Small tables with named rows and columns. After each table, cells are looked up by row and column.

Table sez
,netoba,gaz,kub,bim,beb,lebofor,bopamiz
gar,67,35,72,48,55,43,20
pupod,45,61,20,51,30,57,24
raf,58,36,81,46,48,42,24
sopen,81,66,55,32,75,63,26
zorizok,70,66,34,40,57,64,17

beb of raf = 48
lebofor of pupod = 57
beb of pupod = 30
bim of sopen = 32
kub of sopen = 55
gaz of sopen = 66
bim of raf = 46
lebofor of gar = 43
bopamiz of pupod = 24
bopamiz of sopen = 26
bopamiz of gar = 20
kub of pupod = 20
Row with the largest bim: pupod

Table povilo
|  | lanivip | fulute |
|---|---|---|
| ses | 794 | 641 |
| kanudo | 355 | 295 |
| sot | 440 | 318 |
| zalugub | 674 | 899 |
| vegev | 364 | 326 |
| marubu | 795 | 740 |
| beg | 772 | 815 |
| rugape | 206 | 269 |
| tasase | 569 | 608 |
| dap | 758 | 541 |
| lozuso | 488 | 335 |
| gogabam | 545 | 360 |
| rotavo | 555 | 561 |
| buno | 494 | 337 |

What is the fulute of rotavo in povilo? 561
What is the lanivip of vegev in povilo? 364
What is the fulute of ses in povilo? 641
What is the fulute of gogabam in povilo? 360
What is the fulute of dap in povilo? 541
What is the lanivip of kanudo in povilo? 355
What is the lanivip of dap in povilo? 758
What is the lanivip of rugape in povilo? 206

soriku =
	dig	puro	dom	fese	kaz	figoved
goz	5.5	2.7	6.3	8.9	5.5	4.5
nur	4.7	3.5	5.2	1.5	5.4	6.3
vul	4.6	3.5	3.7	1.3	4.4	7.3
zuzisa	3.1	4.8	1.4	1.1	2.2	3.7
semek	4.9	3.3	4.2	2.7	4.5	6.9
rukagi	4.9	3.2	4.7	3.8	4.9	6.4
daluki	4.1	3.7	3.6	7.6	3.4	2.6
tel	3.6	4.2	1.5	2.4	2.7	4.8
nobin	4.5	3.6	4.7	6.6	4.6	3.2
puzifiv	4.3	3.7	3.1	4.5	3.4	5.1

figoved of zuzisa is 3.7
fese of goz is 8.9
kaz of puzifiv is 3.4
kaz of tel is 2.7
kaz of nur is 5.4
puro of vul is 3.5
dig of rukagi is 4.9
fese of daluki is 7.6
figoved of nur is 6.3
dom of nur is 5.2
puro of nobin is 3.6
kaz of goz is 5.5
kaz of nobin is 4.6
fese of vul is 1.3
puro of zuzisa is 4.8
kaz of rukagi is 4.9
dom of nobin is 4.7

meledi =
	lazok	mun	vime	bope	vov	visufan	lunumik
faz	2.2	-2.0	3.8	-4.1	4.0	3.4	3.6
rabi	1.5	3.5	-4.1	5.2	-4.5	-3.0	-3.0
kuve	-5.9	5.0	-3.4	-3.0	-5.0	-4.0	-5.8
pab	0.9	5.6	-3.0	4.7	4.0	-3.9	6.6

lunumik of pab: 6.6
vime of faz: 3.8
lunumik of faz: 3.6
lunumik of rabi: -3.0
mun of faz: -2.0
vime of pab: -3.0
vov of pab: 4.0
visufan of kuve: -4.0
lunumik of kuve: -5.8

zolirab:
        foge  mibasa  kalasi  pib  peve  sumope  forine  naf
sok      198      80      73  172    43      82     180  150
dumo      51     109     187  105   194     233      35  119
dasebe   145     234     124  112   136      77     173  130
zofun    135      94      82  196    12      66     191  163

peve of sok is 43
mibasa of sok is 80
naf of zofun is 163
sumope of dasebe is 77
sumope of zofun is 66
naf of sok is 150
foge of zofun is 135
naf of dumo is 119
forine of dasebe is 173
kalasi of zofun is 82
kalasi of dasebe is 124
pib of dasebe is 112
forine of dumo is 35

Table mekiseg
      nifi  feber  tinil  pebel  pok  teneva  boni
ziv     52     49     50     52   49      47    51
noru    53     46     40     58   45      58    56
kas     49     63     48     43   44      47    55
muf     61     41     20     75   35      75    70

noru, pok => 45
kas, nifi => 49
noru, teneva => 58
muf, pok => 35
kas, boni => 55
ziv, feber => 49
kas, teneva => 47
ziv, teneva => 47
kas, tinil => 48
noru, boni => 56
muf, nifi => 61
ziv, tinil => 50
muf, tinil => 20
ziv, nifi => 52
Which row has the largest teneva? muf

